Q_61: [122 147 139 109 176 167  68  89  81 120 163  95 145 147 162  96 175 129
 122 149 127 138 112 127 145  91 103 151  84 105 136 122 149 166 161 147
 115  94 117 137 127 150 111 184 147 127 157 117 172 117  62]
Q_901: [165  99  78 127 128 167 107 163 126 111 150 166 118 135 201 107 147 132
 161 128 116 117 103 120 149 105  99 131  72 113 137 131 115 166 191 149
 147 130 104 146 106 188 102 147 205 150 166 122 150 111 100]
Q_262: [173 120 153 163 156 134 114  68  93 151  91  82 136 157 132 154 139 115
 133 160 127 111  99 138  35  84 125 159 130 128 149 115 161 174 159 160
 129 136 130 114 140  81 128 133 145 125 123  89 168 109  66]
Q_369: [176  99 153 127 128 167 107  70 126 111 150 166 118 135 201 107 147 132
 161 128 116 111 103 136 149 105  99 131  72 113 137 131 115 166 191 149
 147 130 104 146 106 188 102 147 205 150 166 122 150 111  66]
Q_264: [170  97  78 130 125 165 109 164 128 112 145 166 117 135 201 110 145 130
 162 127 116 114 103 116 144 105 100 132  74 114 138 130 115 166 192 151
 149 134 103 146 107 187 104 142 206 150 165 121 149 110 102]
Q_447: [126 136 116 105 163 173  71 118  94 112 170 121 138 142 181  89 174 133
 134 138 123 137 113 170 167  97  97 143  72 104 134 126 137 163 173 147
 124  98 110 145 118 176 105 182 166 135 167 123 166 118  75]
Q_338: [165  99  78 127 128 167 107 163 126 111 150 166 118 135 201 107 147 132
 161 128 116 117 103 120 149 105  99 131  72 113 137 131 115 166 191 149
 147 130 104 125 106 188 102 147 205 150 166 122 150 111 100]
Q_251: [141 119  96 109 147 174  84 143 111 109 168 145 128 137 194  92 164 133
 147 131 119 130 111 149 168 101  96 135  68 106 135 129 125 163 183 147
 134 110 105 148 113 189 102 169 186 143 168 125 106 116  87]
Q_541: [176 116 152 165 153 133 116  70  96 150  90  84 134 156 131 155 137 114
 134 159 126 110  98 133  32  85 125 159 131 130 149 114 161 176 158 161
 129 138 131 113 140  80 127 130 147 127 123  90 166 109  69]
loc: [189] => Q_251, 41
loc: [192] => Q_264, 34
len: [126 136 116 105 163 173  71 118  94 112 170 121 138 142 181  89 174 133
 134 138 123 137 113 170] => 24
len: [141 119  96 109 147 174  84 143 111 109 168 145 128 137 194  92 164] => 17

Q_84: [ 22  63  97  96  31  96  37  29 185   8  62   6  19 108 185  69 192 161
  28  23]
Q_458: [ 55 207 201 238 232 151 128  81  22  26 117  93 222  75 141  33 182 137
  89  30]
Q_420: [ 97  98 228  88 221 180  87  84  27 129 175 153 177 119 116  62 130 122
 220 112]
Q_58: [171  91 158  61 132 188 134 156  82 230 217 185 127 199 101 144  59 133
 216 146]
Q_780: [158 183 117 173 154  97 178 168 139 120  95 169 168  85 106 153 120  95
 130 156]
Q_448: [ 54 104 199 126 161 182  71  57  44  85 160  83 135 133 173  37 183 172
 129  56]
Q_941: [132 199 114 201 192  62 163 144 119  68  51 142 201  31  76 130 122  59
 101 116]
Q_742: [146 125 104 120 124 106 136 141 152 129 112 136 125 117 114 151 116 111
 129 142]
Q_26: [119  80 190  74 182 160  79  89  72 147 162 134 147 130 119  90 130 124
 195 122]
loc: [169] => Q_780, 11
len: [ 55 207 201 238 232 151] => 6
len: [158 183 117 173 154  97 178 168 139 120  95] => 11
len: [119  80 190  74 182 160  79  89  72 147 162 134 147 130 119  90 130 124] => 18
q: [ 54 104 199 126 161 182  71  57  44  85 160  83 135 133 173  37 183 172
 129  56] => Q_448

